Each row has a name. Each question is about the rows just above it. Places in a row count from 1.

[140 116 138  95 217  51] : lupuz
[113 158 150 227 157  89] : sava
[131 109 110 156 111 131] : Fiza
[ 95 137 104  73 157 123] : gid
[101 121 109 134 129 141] : sak
[120 128 123  92 131 117] : zevaf
[136 121 137 114 119 130] : sadol
[163 130 141 159 140  97] : fek
Where does [113 158 150 227 157  88] differ from sava, and what was there? : 6, [89]
One entry of Fiza was changed: [131 109 110 156 112 131]. Where, and from what? : 5, [111]

[119 127 123  59 138 154]  ras
[119 127 123  59 120 100]  ruma
[176 120  98 116 153 100]  gubu
[146 120 138 119 165 149]  feri
[103  56 107  84 111 136]  gaba
[101 152 165 214 158 178]  Tep
[135 137 157 160 116 152]  kos
[108 174 155  63 122 176]  lozo
[102 127 166  41 192 159]  ges
Where does [101 152 165 214 159 178] differ from Tep, and what was there? : 5, [158]
key -> tag
[145] -> Q_134
[121] -> Q_285
[119] -> Q_93
[56] -> Q_677
[146] -> Q_129
[120] -> Q_861
Look up the entry of feri at place 2 in the table: : Q_861
Changed gubu: [176 120  98 116 152 100]. Place and old value: : 5, [153]
Where does [135 137 158 160 116 152] differ from kos, and what was there? : 3, [157]
One entry of kos was changed: [135 137 157 159 116 152]. Where, and from what? : 4, [160]
[103  56 107  84 111 136] is in which row? : gaba
Whose row is [135 137 157 160 116 152]? : kos

[193 155 160 185 170]  Dubop
[225 130 110 101 120]  dov
[195 149 148 195 155]  bepa
[162 171 179 197 156]  Tef
[ 88  41 150 186 124]  Lok
[149  42 123 190 130]  bapip
[205 101 116 190 144]  Lifod
[196  96 115 197 134]  vupu
[154  41  99  83  78]  lebeg
Changed Dubop: [193 155 160 185 171]. Place and old value: : 5, [170]
tags:
[162] -> Q_272
[179] -> Q_20
[195] -> Q_574
[149] -> Q_933
Look up the entry of Tef at place 1 in the table: : Q_272
Whose row is [205 101 116 190 144]? : Lifod
Changed Tef: [161 171 179 197 156]. Place and old value: : 1, [162]
[162 171 179 197 156] is in which row? : Tef
Whose row is [225 130 110 101 120]? : dov
Changed dov: [225 131 110 101 120]. Place and old value: : 2, [130]

[105 129  39 124] : Fol
[175  93 100 163] : domug
[ 86 183  98  38] : Ludo
[158 100  99  87] : dalag
[ 98 161  85 123] : tufi
[ 89  85 135  30] : Zise
[97 88 66 62] : Sofi
[187 106  97 160] : nido
[163  70 156 104] : Lenal
tags:
[96] -> Q_369
[67] -> Q_282
[135] -> Q_44
[66] -> Q_345
[40] -> Q_362
[100] -> Q_281
[39] -> Q_766
[97] -> Q_477
[85] -> Q_911
The tag of Sofi, keyed by place 3: : Q_345
Where does [163  69 156 104] differ from Lenal, and what was there? : 2, [70]
Changed dalag: [158 100  98  87]. Place and old value: : 3, [99]
One entry of nido was changed: [187 106  98 160]. Where, and from what? : 3, [97]
Whose row is [187 106  97 160]? : nido

[194  57 160  63 198  64 199 189 191 201  68  55 198 203  58  64 191 205
 195] = Kar
[100 193 199 139  78 197  50  74  81  63 204 178  54  49 202  63 110  65
  50] = zevi
[196  54 172  59 198  56 187 199 200 198  65  52 195 196  55  58 189 195
 194] = Duzen
[ 60 191  52 200  53 167 107  60  58 122  71 204 194 135 153 195  61  57
 123] = moza
[ 60 198  56 198  64 196  59  52  56  64  87 198 130  65 197 200  60  57
  55] = pefin
[195  62 204  53 196  64 168 198 200 154 185  66  65 137  74  63 198 200
 154] = rafub
[ 93 195 170 192  57 198  55  61  74  53 194 193  62  50 188 146  83  55
  56] = gupiz
Where does [ 93 194 170 192  57 198  55  61  74  53 194 193  62  50 188 146  83  55
  56] differ from gupiz, and what was there? : 2, [195]
tags:
[201] -> Q_383
[153] -> Q_236
[154] -> Q_425
[200] -> Q_239
[64] -> Q_699
[202] -> Q_141
[63] -> Q_474
The tag of pefin, keyed by place 10: : Q_699

[166 140  92 135 163  90  85 163 163] : nitu
[177  32  88 209 183  92 130 149 172] : Befip
[ 96 117 151 132  99 159 178  78  68] : Deget
[ 96 117 186 132  99 159 178  78  68] : tefe
Where does [ 96 116 151 132  99 159 178  78  68] differ from Deget, and what was there? : 2, [117]
Where does [ 96 117 151 132  99 160 178  78  68] differ from Deget, and what was there? : 6, [159]
Where does [177  32  88 209 183  91 130 149 172] differ from Befip, and what was there? : 6, [92]

[113 144 167 135 165 141 151 138 103  93 155 113 119 145  97 150 136  95
  84 136 108 157 118 161 139] : bugo
[200 127  83 139  61 164  76 156 171 197 115 123 127 146 145 110 141 191
 186  91 132  69 105  95 160] : vel
[ 56 107 137 102 153  51 166  75 112  89 108 169 147  73 154 132  94  82
 115 176 157 163 171 117  72] : Kig
[ 49 110 147 106 172  58 174  79  99  75 119 155 140  83 138 134  98  76
  96 173 143 174 166 131  72] : pusag
[ 49 110 147 106 172  58 174  79  99  75 119 155 140  83 138 134  98  76
  96 173 103 174 166 131  72] : nop
[103 148 171 129 169 135 157 130 105  86 148 117 120 136  98 154 135  82
  79 146 112 162 122 162 137] : meli
Changed bugo: [113 144 167 135 165 141 151 138 103  93 155 113 119 145  97 149 136  95
  84 136 108 157 118 161 139]. Place and old value: : 16, [150]
tags:
[197] -> Q_411
[76] -> Q_929
[147] -> Q_590
[172] -> Q_394
[74] -> Q_957
[75] -> Q_568
[89] -> Q_600
[93] -> Q_397
Look up the entry of pusag at place 10 in the table: : Q_568
The row with [ 56 107 137 102 153  51 166  75 112  89 108 169 147  73 154 132  94  82
 115 176 157 163 171 117  72] is : Kig
[200 127  83 139  61 164  76 156 171 197 115 123 127 146 145 110 141 191
 186  91 132  69 105  95 160] is in which row? : vel
Where do [113 144 167 135 165 141 151 138 103  93 155 113 119 145  97 150 136  95
  84 136 108 157 118 161 139] appear? : bugo
Changed pusag: [ 49 110 147 106 172  58 174  79  99  75 119 155 140  83 138 134  98  76
  96 173 143 174 166 131  71]. Place and old value: : 25, [72]

[209 211 212  42  46 203 209  47  49] : rumo
[ 84  96  48 207 196  53  46 205  99] : gar
[218 211 215  54  40 210 212  45  46] : sunuf
[212 215 214 211  51  49  75 201 214] : Tilu
[ 45  41  45  57 210 163  52 214 215] : dimod
[212 215 214 211  51  49 197  45  50] : meki
[ 80  88  44 207 195  45  39 214 103] : zok
key -> tag
[39] -> Q_877
[80] -> Q_510
[38] -> Q_912
[211] -> Q_475
[212] -> Q_357
[44] -> Q_275
[79] -> Q_522
Join zok by its entry at place 1: : Q_510
One entry of sunuf was changed: [218 211 215  54  40 210 213  45  46]. Where, and from what? : 7, [212]
Whose row is [ 80  88  44 207 195  45  39 214 103]? : zok
Which row holds [ 84  96  48 207 196  53  46 205  99]? : gar
Changed zok: [ 80  88  44 207 194  45  39 214 103]. Place and old value: : 5, [195]
Where does [ 84  96  48 207 197  53  46 205  99] differ from gar, and what was there? : 5, [196]

[136 127 132 111 117 133 119 186 134 129 101 131 133 125 135 137 136 129] = mefor
[137 127 132 113 109 135 118 196 134 129 113 130 134 124 136 134 138 129] = mupe
[136 127 133 111 118 133 119 186 134 129 100 131 133 125 135 137 136 129] = sab
[132 128 132 111 124 130 123 156 132 130  49 135 131 127 132 143 132 129] = domi
[136 127 133 111 118 133 120 184 134 129  97 132 133 125 135 138 136 129] = bebo
[138 127 131 117 111 137 118 205 133 129 121 129 134 124 137 132 138 129] = kamuf
[135 127 132 110 119 132 120 178 134 130  88 132 133 125 134 135 135 129] = tizam
[137 127 132 113 115 135 118 196 134 129 113 130 134 124 136 134 138 129] = pegi
[135 127 133 110 119 132 120 180 134 129  91 132 133 125 134 139 136 129] = Danoz
[135 127 133 110 119 132 120 178 134 130  88 132 133 125 134 139 135 129] = rer
Table of tags by key:
[186] -> Q_528
[205] -> Q_325
[133] -> Q_33
[184] -> Q_381
Look up the entry of mefor at place 8 in the table: : Q_528
Whose row is [137 127 132 113 115 135 118 196 134 129 113 130 134 124 136 134 138 129]? : pegi
Whose row is [137 127 132 113 109 135 118 196 134 129 113 130 134 124 136 134 138 129]? : mupe
Changed pegi: [137 127 132 113 115 135 118 196 135 129 113 130 134 124 136 134 138 129]. Place and old value: : 9, [134]

